Each row has a class, written after it.
[  8 -41  57 -71 -59 -42 -36  66  53   1 -26 -38 -17 -26  18  11  -9  -8
 -22 -14  18 -33  29 -24  21  42  34  -6  21  13   9   7   5  -5   8 -29
 -32 -23   6] => H
[-30 -13  68 -85 -39 -30 -53  37 113  -4 -10 -20  33  -7   6   1 -12  20
  15   8 -20 -34  -6 -22  15 107 -20  38 -16 -14  35 -47   5  72  50   9
   4   5  50] => R
[  0  -9 -13  42  -7  73   6 -10   8 -14 -18  23  49 -14 -31 -11  14   8
  18  16 -24  23 -36  -7  19   1  -9  60  33  14  68 -43   1   4  11 -46
  26  32   9] => M
[-30   2   1 -46 -56 -14 -25  34  -5 -34 -40   3  44  20 -13 -40 -35  30
  39  32   5  45  17  19  21   2 -75  10 -29  -5   7 -37   4 -64  20  28
  71   6 -22] => N
[ 26   9 -10  11 -17   1  -7  17  23  28  22 -26   9 -43 -11  19  10  -3
 -21   6 -11 -50   2  -4  33  40  47 -31  24 -20 -32 -11  26  41   4 -19
  -7  58  68] => H
[-36 -19 -67  13  16  25  -7  -5 -10 -16   8  19  -3  -2  -8 -20 -63  43
 -21   3  -8 -20  -5 -23  13  17 -58  28  20  -2 -19 -47 -13  -5   3 -42
  61   3 -12] => N
[  7 -19  32  20 -35  52 -10  34  36  18  -1  40  -9 -20   2  11  -3  25
   8 -13  -5 -30   5 -36  38  -1  19  44  48   6  55 -27   4  31  13 -40
   9  17  10] => C
[ -3 -24 -20 -21  59  31  20 -64 -27  -3 -25 -16  39  15  -3  36  28 -11
  26 -15   8  50  -8   1 -30 -24  37  -1   2  40   9 -10  13  -2 -13 -34
 -39 -18  -7] => M
[-39 -20  41 -75 -93 -73 -46 103  67 -29 -55 -15  25  21 -28   0 -47   5
  30  35  21  19  29   5  66  51 -34  32 -21  22  32 -42  18 -44   1   8
  43  -6  11] => C
[-12  27 -20  33  -1  14 -11  -8  22  -3   4  11  22  18 -10  -6 -12  14
  -3  -7 -16 -42   3 -14   1  31  32  -7   7  -1 -26  -1  13  24   0  12
  32  15  11] => C
[  0  15  34  -3 -29   7 -33  -2 -12  -2 -46 -47  61   8 -26  -1  59 -45
  13  -8   0  19  -5  10  -3  -6  74 -24   2  41  25  70   9 -15 -12  25
  -1 -29 -15] => M
[ -3  -4 -14  -5  41  66  15 -42   0  18  -3  25  39  -3  12   5   9  30
  51  -2 -13  21  -4  -8 -17  -5 -26  40  16   8  28 -40   4  26  26 -26
   9  23  11] => N
[-37 -43  31 -29 -60 -27  -6  32  29 -26 -60 -17  47  11 -29 -27   5 -34
  15   4  16  45  26  -2  35  -9   0  34 -11  30  47  -8 -10 -56   6 -26
  16 -44 -28] => S
[-18  -4 -10   4  43  58   7 -46  -6   9   9  19  51  11  10   1   4  22
  45 -10 -10  13   1  -5 -27 -10 -30  23  13  10  17 -28   3  21  17 -16
  27   0 -12] => N
[ 52  21  58 -13 -49  21 -11  14  19  31  -4  15   8 -22  34 -10  10  17
  22 -10 -19 -44  10 -25  -2  28  39 -35  -8 -26  27  16   4  48  32  45
  15  35  13] => B
[ 24  -8 -31  11  41  30  26 -16 -59  -9  17   5 -19  -1  20   5 -65  50
  -9  24  -8  14 -25  -1  16  47 -60  11   9 -39  24 -38   3 -25  19  -8
  29  17  -8] => B
[-41 -78 -14 -24 -13 -19   9  49  -6 -46 -59  24  45  23 -52 -14 -11 -22
  12   8  17  87  24   2  28 -49 -56  54  -2  52  57 -42  -6 -81 -28 -92
  13 -58 -46] => D
[ 22  -4  11 -25 -12 -37 -33   8 -10   8   1 -35 -25 -24   2   7 -26   5
 -27   4  -3  -2   3  -4  46  43  35 -21  23 -22  21  44   8   8  23  27
 -21   9  14] => L
[ 19   0 -12  21  26  10   3 -31 -40   8  12   7 -19 -18  -9   9 -19   9
 -14  10 -12  18 -12   1  30   9   6  -3  27 -35  27  13   6  11  29   5
 -14  31  10] => L
[-15   7  43 -36 -89 -25 -49  86  79   5 -30 -16  32  -4 -24   6 -10  15
  11  15  -2 -12   5 -11  72  67   0  40  15  17  57 -13  18   8  14   0
  35   0  24] => C
[  3  -4 -38   0   1  31  36   3 -36 -27 -26  13  35  16 -11 -18 -37  32
  33  40  -4  53 -23  12  15 -11 -85  30 -16   5  40 -60   7 -83  -2  -9
  67   3 -39] => B
[ 28   1  -1   4   0  -6   9 -17 -19   5  11 -38 -26  -6  36  -9 -28  17
 -25  -4  -7 -18  18   1  15  66  23  -3  23 -44  -8  13  -3   0  30  27
 -13   7  10] => S
[-10 -32  14 -18 -42  15 -21  52  62 -12 -19  33 -17 -10  15  -4 -45  37
   0 -12   2 -27   5 -46  38  40 -18  77  37   8  58 -38  -4   6  10 -44
  21 -10  -1] => C
[ -6  18 -13 -29 -19 -10  19 -26 -83 -24 -42 -31  36  16 -10 -19   0  -2
  35  31  16  40  -5  37 -30 -56 -37 -24 -17  -6 -36  -8  20 -99   4  51
  29 -11 -27] => R
[-19   2  54 -56 -53 -33 -78  83  77  -6   2 -23 -15  -7  25 -27 -41  20
 -12  -1 -22 -53  19 -28  38 103 -19  11   0 -23  21  37 -16  34  27  31
  31  -5   6] => N
[-56 -33  27  -6   6 -10 -25  58  40 -48  -8  34 -29  11  -7  18 -65  36
   6  29  19  -5  -1 -12  17  31 -79  54 -17  10  -7 -83  -1 -46 -19 -24
  35  -5  22] => C
[-18 -31  24 -82 -37 -64 -36  62 -11   9 -20 -39 -27 -10   1  13 -54   8
 -13  13  28   9  36   1  46  41 -15 -16   2   4  -9   6  -1 -19   4  -6
  -2  -5  19] => N
[-51 -51  31 -10 -24 -43 -11  93 -10  -5 -39  34  15  37 -60  12 -22 -42
 -20  29  31  67  43  40  29 -21 -12  21 -16  23  14   1 -13 -41 -12 -11
  32  -2  17] => C
[  7 -37  -7  -2  15  18  11   1 -59  10  -6   9 -21 -17   1  15 -31  20
   6   2  20  34  12   1  43   1 -18   8  40  -8  31 -15  -4  -9  26 -53
 -10  17  18] => N
[ 53  50  -4 -22 -30   0  11   3 -49  21 -24 -51  25   2  21   6   1  22
  25  22  -3  15 -12  23   8  24   1 -41 -19  -4  -2  19  27 -43   6  68
  25   4 -13] => B
[ 63  38 -43  26   2   5  -4 -27 -12  39  58 -12 -22 -51  -4  32 -35  42
 -34  23 -15 -59 -31  -2  49  62   4 -37  33 -47  -9 -29  38  58  36   2
  -3  91  89] => L
[ 48  25 -31   9  69   3  31 -11 -62 -15  27 -67 -80   0  55  48 -31  34
 -30  11  36 -30 -21  28 -36  34 -33  -9  29  -1 -66 -22  31 -75 -37  -7
 -59 -28   7] => H
[ 62   1 -12 -21  -6  12   0  15  -3  -6   2 -12 -28   5  61  -8 -18  46
 -17 -23  -7 -23   0 -17 -26  34  -9  14  23 -11  14  -4   4 -13  16  -2
 -20 -16 -29] => D
[ 39  36  11  -4   1  -9 -32  -7  -2   2  36 -29 -28 -13  30  -4 -33  35
 -20  11 -29 -39 -16  -7  33  85   4 -17  20 -63  10  27  13  30  40  61
   8  35  15] => L
[-19 -38  27 -82 -10 -43 -13  34  68  14 -16 -33  24 -11  -3  42  -5 -10
  13   8  19  11  17  -2  22  54 -18  20 -17  16  14 -45  22  11   0 -41
 -29  -5  39] => H
[ 21   0  -1 -18 -24  25   4  -3 -18  -8  -7  16 -18 -11  25 -23 -25  33
   3   6  -8 -20  -8  -9 -12  -9 -37  19   7 -33   4 -35   1 -10  29   9
  12  20   1] => R
[ 57  24 -26 -25 -20  15   2   1 -51  13  25  -9 -52 -19  64  14 -74  83
   9  11  14 -32   1  -1   8  35 -68   0  31 -34  -9 -51  16 -12  28  13
  18  40  17] => N
[ 25 -21 -10 -15 -24 -14  13  -5 -57  -9 -14  23  -3   8   9 -10 -15  15
   5 -13  12  23  34  -3 -16 -54 -10 -35 -19  -9 -10 -17   1 -44  -3  -4
   7  10 -30] => D
[ 76  57  11   3   7  23 -24 -28 -31  28   5 -71 -28 -24  47  19  22  15
 -28 -17 -25 -52 -20  -7   4  97  94 -32  45 -29  -6  81  19  50  17  45
 -56  17  34] => M
[ 14   8   2  30  33  32   9   5 -47  11  18   7 -52 -24   3  38 -11  31
  11  15  27  -4  -7   9  13 -23 -26 -10  11  13 -23 -44   7 -10 -17 -32
 -18  32  50] => N
[ -8 -41  47   9 -52 -17 -21  97  79   7   2  11  -2   4 -21 -16 -18 -22
 -60   8 -13   1  20   2  50  78   7  56  12 -11  60  -7 -37  54  39 -29
  16  14  38] => S
[ 37  21 -74  35  27  16  11 -24 -26  -4  21 -11  -2   2  17  -5 -13  37
 -36 -18 -20 -34 -11  -9 -22  30   9 -14  20 -12 -43  -8   9   8  -4  -5
  15   3  -2] => D
[ 47 -10   1 -49 -16  -5  26  28 -25  29 -38 -45   4 -22 -13  40   3   2
  20  18  18  33  -4   6  49   9  15 -10  17  50  55  -2  22 -42 -10 -44
 -26  -5  15] => B
[ 40  42  18  22 -26   6 -11  -3  10   8  38  -9 -16 -10  45 -17 -34  35
 -13  13 -33 -44   6   2   8  92 -16   0  -2 -86  -6  -2   1  41  53  71
  22  55  38] => S
[ 47  49  10  19 -25  43 -13  11  16   6  33  22 -27  -9  50  12 -37  74
  18   3 -22 -58 -18 -22  12  57 -20  30  39 -45  22 -37  21  36  35  35
  34  54  22] => C
[-15 -12  15   1  21   1 -38 -17  -9 -13 -22 -13   6   3  -1 -30   1 -21
 -19  -9 -22  -1   1 -16  -1  14  37   6  17  -8  23  81 -14 -12  12  35
   3 -34 -43] => L
[-24 -42  36 -62  18  -4   2 -20  12  17 -57 -36  49   1 -21  14  65 -46
  33 -20  15  40  16  -1  -5 -34  69   0   0  51  22  24  10   4  -2 -35
 -62 -51   6] => R
[ 30  -7 -18 -87  22 -22  30   3   7   9  -7 -29   7  -3  35  45 -38  52
  26  14  15  40  -3  -1  20  58 -41   2 -27   9   6 -62  30 -15  -2 -11
 -15  -6  27] => B
[-10 -15   2 -38  -1 -26 -15  11 -33 -33 -28 -29 -21   3   8 -23 -34  10
 -15  12   0   9   0   2   8  30  -9  16  18 -27  -5  11  -3 -35  17  14
  -5 -22  -6] => R
[ 41  50   4  37 -22  32 -10  -2  21  34  33 -18  -7 -35  15 -16   7  22
 -17   5 -41 -86 -28 -10   5  58  47  -6  32 -50 -22  -5  12  89  36  37
  -1  70  64] => R
[-33  -3  13 -46 -40 -53 -42  31  10 -58 -45 -10  -2  57  47 -30 -74  29
  10  -6  14 -18  38  -3 -43  35 -29  -6 -33  -1 -52  15   0 -77   1  83
  54 -64 -68] => C
[ 32   4  36 -16 -15 -45   3  28 -20   4   9 -42 -60 -18  24  32 -21   6
 -13  20  41 -13  21  18  30  28  10 -27 -23 -12 -47 -39  16 -23 -18  11
 -43  25  72] => S
[ 29  37  42  13  19  29  -4   5  -3   8  23   7 -20 -17  24  19  -8  37
  16  23 -14 -28 -18  -3 -10  30 -24 -29 -41 -20 -19 -26   9   7  -7  42
  11  37  35] => B
[  3  37 -36  13   3   0  21 -52 -65   4   2 -27  34   8  -7 -26   8  -8
   3   6 -15 -21  -2  19 -31 -24  27 -68 -19 -30 -83  20  12 -20   8  60
  33  34   6] => R
[-53 -24  56   0  -8 -10 -18  17  -6 -31 -13  18  -7   0 -23 -15 -12 -14
  12  24  15 -10   4   2  -9 -32 -47  -7 -51  -9 -36 -43  -9 -36 -15   8
  17   1  19] => R
[ 23   4  14 -18   0  -9 -60  26  62   1  24 -37 -36 -27  30   5 -48  35
 -40   0 -32 -53 -30 -35  44 114   0  36  38 -23  48  26   2  50  35   9
 -15  -5  12] => L
[ 15  14 -15  39   2  49   8 -31 -15   7  -5   0  39 -12 -21 -10  18   2
  20  13 -14  25 -37   5  11 -31  -4  30  33  13  62   0  12 -23  18   1
  15   9 -26] => L
[  4  32  31 -25 -52  14 -54  42  59   1 -22 -31  27  -7   9 -20   3  30
  25   6 -24 -32  -4  -7  14  66  -5  22  27  14  41  18   2  18  36  28
  30  -6  -2] => N
[ 51  24 -13   1 -18   1 -24  -7 -21  -2  39  24 -42 -26  28 -10 -65  56
   1  37  -4 -28 -18   2  32  22 -55  -4 -14 -76  10 -60  21   6  36  51
  32  97  43] => L
[ 35  -1  -9  28  21  41  12  39 -55  42   4  -7 -20  -1  -1  12   2  -2
 -33   9   2  21   2  33   7   6   3  15  48   6  21  39 -14   6  18 -19
 -10  15  20] => N
[ 17  18 -74  76  62  69  57 -82 -66   5  19   1  27 -11  -1  -5  29  -2
  -3 -14 -14  -9 -13  10 -49 -51  29 -24  36 -13 -51  10  17 -28 -11 -11
   7  20 -14] => H
[-34 -26   5 -23 -45 -19 -24   9  11 -42 -15  59  13   8 -12 -43 -58  17
   3  15  -9  17  15 -21  12 -26 -67  18 -26 -32  18 -39 -11 -27  20  19
  67  10 -39] => L
[ -5  -9  -4 -40 -17 -16   2   9 -37 -20 -48 -61  11   6 -10  -3 -10   0
  18  21  15  32 -12  19  11  -9 -22  13  14  27  16   0  16 -80   1  -7
 -16 -47 -28] => R
[ 63  30  -1 -14 -10  20  11  -4 -19  17  13 -29 -30 -11  62   3   0  21
   3  -7   3 -44   3   0 -25  15   4  -6  18 -31 -14   6  19 -18   4  30
 -12  22  -6] => H
[  4   1 -37  -1  30  25  50 -44 -41   8   8  36  18  20  -6  45 -23  39
  56  20  25  43   2  20   8 -30 -49   9  -9  -8   4 -98  35 -23   8 -17
  24  56  29] => C
[ 14  11 -40  40  40  40  24 -49 -22  18   6 -42  22 -13  -3   4  41 -22
 -31 -34 -12 -38  -6 -10 -24  -1  77 -31  44  20 -37  53  12  -4 -17 -33
 -26 -22 -15] => H
[ -5 -30  -9 -10  31  16  -4 -12 -53   9 -33 -37  -7  -6   7   1  -1  -9
  -8 -23   9  13  17  -9   7   3  42  -2  57  29  11  69  -9 -25   2 -36
 -32 -53 -29] => N
[  85   34  -13   52   46   45   54   -6 -102   65   19  -15  -16    6
   18   33   18  -12  -14   20   -2   12  -11   55  -30   -5   17  -50
    2  -13   -4   53    0  -12    8   49    1   46   24] => B
[ 44  11  10  -8 -11  21 -22 -11  20  19   9 -13 -23 -31  33   0  -4  19
  -4 -18 -16 -38 -16 -34  12   7  29   6  27   1  38  31   8  21  16   8
 -27   4 -10] => L
[-34 -35 -30   2  62  22  36 -77 -23 -19  -6  44  53  20 -30  11  -1  -3
  50   3   2  81  -1   3  -9 -71 -33  11 -16  13  27 -51  10 -22   6 -27
  14   6 -27] => L
